Below are the code and all the weights of a small trained network. Each question names an input and a class and asks about switching units off, where a switched-off unit gives its printed mean instead of its output.

import numpy as np


def w(rows, s, z=0):
    codes = np.array(rows[::2]) - 128.0
    scale = np.full(codes.shape[1], s)
    scale[-1] = z or s
    return codes * scale


def f(y):
    return y / 2 * (1 + np.tanh(0.7978845608 * (y + 0.044715 * y**3)))


def log_softmax(a):
    a = a - a.max(-1, keepdims=True)
    return a - np.log(np.exp(a).sum(-1, keepdims=True))


def net(x, mask):
    res = np.array(x, float).reshape(1, 5) / 4 @ E
    y = f(res @ A[0][:, :-1].T + A[0][:, -1])
    res = res + np.where(mask, y, B[0][:, -1]) @ B[0][:, :-1]
    return log_softmax(res[-1] @ U[:, :-1].T + U[:, -1])


A, B = {}, {}
E = w([
[191,133,65,116,204,14,136,245,97],'x0',
[183,118,166,76,194,170,255,210,249],'x1',
[98,97,115,188,167,214,115,228,97],'x2',
[98,8,155,238,76,93,85,164,208],'x3',
[130,91,105,87,88,132,117,159,114],'x4',
],0.0085)
A[0] = w([
[148,185,49,45,153,170,120,114,140,90],'n0',
[146,168,134,92,143,133,166,197,255,5],'n1',
[69,151,173,112,130,218,129,76,167,111],'n2',
[135,191,203,47,177,167,108,119,76,114],'n3',
[100,145,213,172,74,70,118,177,198,111],'n4',
[100,145,180,106,24,239,137,94,181,110],'n5',
[94,238,105,69,187,196,162,83,72,64],'n6',
[169,112,156,110,112,37,164,18,168,182],'n7',
[156,102,144,92,133,199,206,130,224,5],'n8',
[85,137,161,217,209,244,85,204,70,170],'n9',
],0.0072,0.0028)
B[0] = w([
[103,99,212,124,190,127,89,133,124,204],'n0',
[173,171,72,255,104,127,64,131,102,222],'n1',
[56,174,92,89,130,106,134,152,206,205],'n2',
[184,41,162,157,174,143,120,147,100,213],'n3',
[36,70,219,137,145,186,130,163,144,184],'n4',
[35,152,96,106,173,28,82,148,158,233],'n5',
[177,61,142,174,164,111,64,157,164,254],'n6',
[201,65,55,103,162,175,178,58,143,219],'n7',
[191,172,71,251,154,185,89,58,77,215],'n8',
[205,78,42,93,105,123,220,84,147,254],'n9',
],0.0076,0.0079)
U = w([
[145,197,96,183,76,158,15,112,68,72],'0',
[125,116,137,102,154,117,126,148,145,254],'1',
[162,86,106,52,123,160,181,115,160,121],'2',
[109,59,254,122,170,158,87,186,137,89],'3',
[108,206,106,80,157,42,94,212,185,152],'4',
[120,182,243,79,98,126,186,173,133,72],'5',
],0.009,0.0048)

Each question gives the input, the list of numbers given to net, and the class t.
The units are the neurons (one row each of A and B). Each row of codes is followed by its name. A weight is (code - 128) times the scale printed after its matrix; where a second scale follows, it is the last column's (A, B and U).
mask holds one flag per neuron, in row order. A switched-off neuron (its flag False) gives its mean, the last column of its row in B, instead of its output. The means were averaged over made-up inputs and are rounded, as every weight is.
A unit's drop is (log p(t) with every unit on - log p(t) with that unit switched off) / (log p(t) with every unit on - log p(t) with every unit switched off).
The circuit of an input: a set's keep is (log p(t) with only the set's units on - log p(t) with every unit switched off) / (log p(t) with every unit on - log p(t) with every unit switched off). Starting from all 10 units, units are removed one at a time, each time the one whose removal leaves the highest keep (on an exact tie, the one counted first), for as long as the keep stays at least 0.8.
circuit, biggest first: the units of the circuit, biggest drop first
most important unit: the unit with the biggest drop
top k neurons: the k neurons with the biggest drops, biggest first
drop when u is switched off: that unit's drop, to one decimal
input [-3,-5,6,0,-3], class 2: most important unit => n9
input [6,-1,-8,3,-3], class 2: top 2 neurons => n7, n5
input [-1,-1,4,-8,-1], class 3: circuit, biggest first => n6, n3
input [2,-6,-7,5,4], class 2: circuit, biggest first => n7, n1
input [-7,4,2,4,5], class 4: circuit, biggest first => n5, n2
input [1,6,5,4,6], class 0: circuit, biggest first => n1, n8
input [-8,0,-6,-6,7], class 4: top 3 neurons => n5, n2, n9
input [-7,-6,0,-6,4], class 4: top 3 neurons => n5, n2, n8
input [-8,-3,-1,-7,0], class 4: circuit, biggest first => n5, n2
input [-2,-6,-4,-4,-7], class 1: circuit, biggest first => n1, n8
input [-8,-6,8,-2,6], class 2: top 2 neurons => n9, n1
input [5,2,-2,8,-7], class 3: top 2 neurons => n4, n9
input [6,-2,6,-4,0], class 2: top 2 neurons => n9, n5
input [0,6,0,-6,-1], class 0: circuit, biggest first => n8, n1
input [-1,-1,7,4,-4], class 2: circuit, biggest first => n9
input [-1,4,4,-7,-3], class 3: top 3 neurons => n6, n0, n3
input [-4,6,-6,1,-2], class 0: top 3 neurons => n8, n1, n9
input [-2,-2,-7,2,5], class 2: top 2 neurons => n7, n1
input [-4,5,-1,-8,-7], class 3: top 3 neurons => n3, n6, n0
input [4,1,-4,-8,1], class 3: most important unit => n0
input [1,0,-7,-4,-6], class 2: top 2 neurons => n7, n5
input [1,8,-1,5,-8], class 0: top 2 neurons => n1, n8
input [-8,5,-7,3,-5], class 4: top 4 neurons => n5, n2, n9, n3
input [-2,-7,-8,5,7], class 2: drop when n1 is switched off => 0.3
input [-8,8,-7,6,8], class 0: drop when n8 is switched off => 0.9
